Below is a small trained network, with its code and all its weights. Each question gives an input and a class and asks what happens when units are switched off, that is, made to give their printed mean instead of their output.

import numpy as np


def w(rows, s, z=0):
    codes = np.array(rows[::2]) - 128.0
    scale = np.full(codes.shape[1], s)
    scale[-1] = z or s
    return codes * scale


def f(y):
    return np.maximum(y, 0)


def log_softmax(a):
    a = a - a.max(-1, keepdims=True)
    return a - np.log(np.exp(a).sum(-1, keepdims=True))


def net(x, mask):
    res = np.array(x, float).reshape(1, 7) / 4 @ E
    y = f(res @ A[0][:, :-1].T + A[0][:, -1])
    res = res + np.where(mask, y, B[0][:, -1]) @ B[0][:, :-1]
    return log_softmax(res[-1] @ U[:, :-1].T + U[:, -1])


A, B = {}, {}
E = w([
[158,112,203,177,237],'x0',
[53,202,103,85,127],'x1',
[111,117,253,70,47],'x2',
[131,25,115,74,80],'x3',
[112,114,86,42,224],'x4',
[5,39,178,148,150],'x5',
[84,159,114,75,114],'x6',
],0.0036)
A[0] = w([
[117,123,121,123,141,124],'n0',
[192,188,53,208,192,115],'n1',
[139,186,88,199,112,252],'n2',
[66,99,85,101,198,124],'n3',
[119,116,140,129,123,101],'n4',
[175,50,117,120,81,84],'n5',
[124,126,125,126,133,126],'n6',
[89,110,101,109,180,124],'n7',
[198,193,172,106,229,168],'n8',
[66,101,86,98,211,124],'n9',
[108,197,86,20,60,116],'n10',
[159,147,128,143,149,143],'n11',
[162,83,114,112,105,91],'n12',
[189,61,102,94,93,87],'n13',
[99,96,155,140,105,108],'n14',
[127,83,150,125,107,151],'n15',
[141,44,152,130,89,135],'n16',
[76,105,90,103,199,125],'n17',
[94,112,106,111,172,121],'n18',
[31,139,200,181,61,186],'n19',
[126,84,144,126,108,148],'n20',
[165,155,187,113,179,104],'n21',
[153,153,109,154,154,115],'n22',
[134,107,255,85,169,130],'n23',
[87,85,224,152,104,108],'n24',
[109,148,96,55,69,129],'n25',
[100,210,98,73,68,171],'n26',
[118,122,119,120,134,138],'n27',
],0.01,0.002)
B[0] = w([
[122,128,137,120,141,142],'n0',
[255,212,132,146,167,253],'n1',
[190,217,156,148,136,223],'n2',
[90,134,184,76,203,212],'n3',
[130,126,140,137,118,137],'n4',
[176,70,111,59,89,180],'n5',
[126,128,132,125,133,133],'n6',
[106,128,164,95,183,186],'n7',
[140,101,22,208,197,239],'n8',
[91,128,185,75,216,220],'n9',
[51,215,54,90,73,255],'n10',
[155,146,116,147,144,165],'n11',
[150,102,105,79,112,159],'n12',
[157,86,88,44,104,184],'n13',
[142,129,165,151,102,161],'n14',
[145,99,148,123,85,170],'n15',
[169,65,152,93,68,190],'n16',
[98,129,176,81,203,207],'n17',
[108,127,160,100,173,176],'n18',
[113,183,223,199,75,221],'n19',
[145,101,145,115,89,167],'n20',
[103,97,70,170,165,177],'n21',
[172,154,124,136,142,170],'n22',
[56,45,89,217,140,219],'n23',
[136,87,191,196,77,201],'n24',
[70,173,95,97,69,218],'n25',
[72,216,76,111,91,239],'n26',
[120,132,135,118,133,144],'n27',
],0.031,0.0044)
U = w([
[251,189,85,147,188,89],'0',
[61,113,211,46,244,124],'1',
[82,33,39,229,181,113],'2',
[161,202,167,176,107,251],'3',
[111,89,233,205,45,83],'4',
[200,25,107,28,65,123],'5',
[30,203,39,66,55,107],'6',
],0.0034,0.0032)

Each question gives the input, the list of numbers given to net, and the class t.
The units are the neurons (one row each of A and B). Each row of codes is followed by its name. A weight is (code - 128) times the scale printed after its matrix; where a second scale follows, it is the last column's (A, B and U).
mask holds one flag per neuron, in row order. A switched-off neuron (its flag False) gives its mean, the last column of its row in B, instead of its output. The means were averaged over made-up inputs and are rounded, as every weight is.
A unit's drop is (log p(t) with every unit on - log p(t) with that unit switched off) / (log p(t) with every unit on - log p(t) with every unit switched off).
The circuit of an input: a set's keep is (log p(t) with only the set's units on - log p(t) with every unit switched off) / (log p(t) with every unit on - log p(t) with every unit switched off). Starting from the 12 units with the biggest drops (on a tie, the unit counted first), units are removed one at a time, each time the one whose removal leaves the highest keep (on an exact tie, the one counted first), for as long as the keep stays at least 0.8.
circuit, biggest first: the units of the circuit, biggest drop first
k most important neurons: the k neurons with the biggest drops, biggest first
drop of u: that unit's drop, to one decimal
input [-3,4,-4,2,-1,-8,-6], class 0: circuit, biggest first -> n1
input [-7,-5,7,-6,-8,-4,-7], class 4: circuit, biggest first -> n1; n19; n24
input [-7,-4,-3,7,1,8,4], class 5: 3 most important neurons -> n16; n5; n13
input [-1,5,-6,-6,-2,8,-7], class 1: circuit, biggest first -> n9; n3
input [-3,8,3,-3,0,-8,-8], class 6: 2 most important neurons -> n10; n26
input [6,0,-2,-3,8,-4,-1], class 0: 2 most important neurons -> n1; n8
input [-7,-6,4,6,-3,4,1], class 5: 2 most important neurons -> n5; n13
input [-5,-6,5,1,-1,1,-1], class 5: 2 most important neurons -> n5; n13
input [-5,1,-4,2,7,-1,4], class 1: 4 most important neurons -> n9; n3; n17; n7
input [-1,-1,5,-6,-2,-6,4], class 6: drop of n26 -> 0.2
input [-5,-8,4,-3,-8,-7,7], class 6: drop of n20 -> 0.0
input [-5,0,-7,-7,-6,-6,-6], class 0: drop of n1 -> 0.1
input [8,0,2,7,-8,-8,-8], class 5: drop of n5 -> 0.2
input [-4,-8,6,-4,2,-6,2], class 6: most important neuron -> n1
